a = ((121, 118, 126, 136, 119, 130, 125, 135, 134, 131, 124, 118, 121), (128, 125, 138, 127, 127, 123, 132, 123, 131, 129, 132, 125, 132), (138, 126, 120, 118, 125, 122, 129, 128, 128, 126, 134, 126, 128), (126, 130, 127, 128, 124, 129, 124, 136, 134, 128, 115, 115, 124), (129, 123, 135, 128, 127, 125, 131, 123, 133, 129, 132, 124, 131), (143, 124, 115, 113, 127, 120, 137, 119, 129, 129, 139, 130, 128), (133, 125, 129, 123, 137, 122, 128, 143, 126, 137, 120, 130, 131), (128, 129, 131, 131, 122, 128, 114, 146, 124, 120, 123, 119, 128), (133, 123, 126, 125, 137, 128, 129, 135, 121, 136, 126, 128, 127), (143, 125, 115, 116, 127, 120, 134, 122, 129, 128, 137, 129, 129), (134, 121, 117, 132, 137, 147, 132, 111, 103, 134, 143, 121, 112), (123, 132, 150, 120, 128, 116, 134, 124, 120, 129, 132, 127, 138), (120, 117, 126, 137, 118, 131, 126, 134, 134, 131, 124, 117, 121), (134, 123, 124, 127, 137, 134, 130, 129, 115, 136, 131, 126, 123))
Indices start at 1.
row 1 col 1: 121
row 14 col 6: 134
row 6 col 12: 130
row 2 col 6: 123
row 11 col 2: 121
row 5 col 10: 129
row 10 col 12: 129
row 8 col 8: 146
row 5 col 9: 133
row 2 col 9: 131
row 10 col 10: 128
row 6 col 5: 127
row 9 col 8: 135
row 8 col 5: 122
row 11 col 10: 134
row 6 col 3: 115
row 13 col 2: 117
row 8 col 10: 120
row 5 col 6: 125
row 1 col 4: 136
row 4 col 12: 115
row 5 col 7: 131
row 6 col 7: 137
row 2 col 10: 129
row 4 col 10: 128
row 10 col 3: 115
row 5 col 1: 129
row 9 col 9: 121
row 5 col 5: 127
row 9 col 12: 128
row 2 col 4: 127
row 11 col 7: 132
row 12 col 12: 127
row 4 col 11: 115
row 6 col 6: 120
row 7 col 11: 120
row 2 col 2: 125
row 6 col 10: 129

A =
array([[117, 147, 133, 146, 108, 115, 135, 152],
       [118, 111, 118, 125, 144, 116, 135, 109],
       [157, 144, 110, 115, 115, 120, 124, 115],
       [144, 137, 115, 129, 133, 134, 132, 127],
       [147, 117, 109, 135, 115, 136, 116, 110],
       [117, 129, 118, 134, 120, 125, 145, 104],
       [116, 124, 109, 127, 128, 118, 134, 120],
       [115, 125, 141, 142, 126, 144, 120, 149],
       [150, 113, 135, 128, 126, 141, 123, 123]])
Indices start at 1.
(1, 1) => 117
(1, 5) => 108
(7, 1) => 116
(8, 7) => 120
(7, 4) => 127
(4, 7) => 132
(8, 3) => 141
(3, 7) => 124
(8, 5) => 126
(3, 4) => 115
(3, 2) => 144
(3, 8) => 115
(4, 3) => 115
(4, 4) => 129
(6, 1) => 117
(6, 3) => 118
(7, 5) => 128
(4, 1) => 144
(1, 8) => 152
(9, 5) => 126
(2, 1) => 118
(8, 8) => 149
(5, 7) => 116
(8, 2) => 125
(9, 2) => 113
(4, 6) => 134
(6, 7) => 145
(3, 1) => 157
(8, 4) => 142
(2, 7) => 135
(2, 5) => 144
(5, 3) => 109
(7, 2) => 124

data =
array([[110, 134, 119, 113, 120, 156],
       [128, 129, 129, 128, 129, 127],
       [128, 129, 127, 128, 128, 127],
       [128, 129, 128, 127, 128, 128],
       [129, 128, 127, 128, 128, 128],
       [127, 128, 128, 126, 128, 129],
       [128, 128, 128, 128, 128, 128],
       [135, 127, 109, 108, 145, 146],
       [127, 130, 127, 126, 126, 128],
       [128, 144, 153, 150, 106, 134],
       [123, 131, 126, 124, 122, 136],
       [127, 129, 128, 128, 127, 126],
       [105, 119, 152, 148, 101, 116],
       [132, 118, 112, 102, 137, 141]])
Rows and columns are counted from 1.
row 1 col 1 => 110
row 2 col 6 => 127
row 9 col 1 => 127
row 9 col 2 => 130
row 4 col 3 => 128
row 14 col 6 => 141
row 6 col 3 => 128
row 13 col 1 => 105
row 3 col 4 => 128
row 9 col 5 => 126
row 3 col 5 => 128
row 10 col 4 => 150
row 8 col 1 => 135
row 6 col 4 => 126
row 13 col 2 => 119
row 1 col 6 => 156
row 10 col 6 => 134
row 3 col 2 => 129
row 2 col 3 => 129
row 3 col 1 => 128
row 14 col 4 => 102
row 5 col 1 => 129
row 5 col 6 => 128
row 14 col 3 => 112
row 11 col 5 => 122
row 14 col 5 => 137
row 12 col 2 => 129
row 11 col 6 => 136
row 13 col 4 => 148
row 2 col 5 => 129

M =
[[128 138 138 153 138 113]
 [148 149 117 138 122 147]
 [153 132 106 127 145 149]
 [121 116 133 126 150 138]
 [134 146 107 132 150 111]
 [143 118 113 124 145 105]
 [143 116 112 152 112 127]
 [140 118 144 106 113 144]
 [151 132 118 135 139 135]
 [120 115 136 125 106 131]
 [107 126 112 146 139 109]
 [129 150 133 139 104 129]
 [112 105 115 145 153 122]
 [140 122 149 133 146 147]
 [151 134 115 121 129 134]
 [150 149 144 123 141 144]]
Rows and columns are counted from 1.
(1, 1) -> 128
(11, 1) -> 107
(3, 3) -> 106
(3, 5) -> 145
(8, 5) -> 113
(4, 1) -> 121
(5, 6) -> 111
(4, 3) -> 133
(13, 2) -> 105
(4, 6) -> 138
(1, 2) -> 138
(1, 3) -> 138
(6, 3) -> 113
(11, 5) -> 139
(15, 2) -> 134
(7, 6) -> 127
(4, 4) -> 126
(5, 2) -> 146
(9, 2) -> 132
(9, 1) -> 151
(10, 2) -> 115
(16, 3) -> 144
(7, 3) -> 112
(9, 6) -> 135
(14, 1) -> 140
(6, 4) -> 124
(11, 6) -> 109
(5, 5) -> 150
(3, 6) -> 149
(13, 6) -> 122
(7, 4) -> 152
(3, 4) -> 127
(9, 3) -> 118
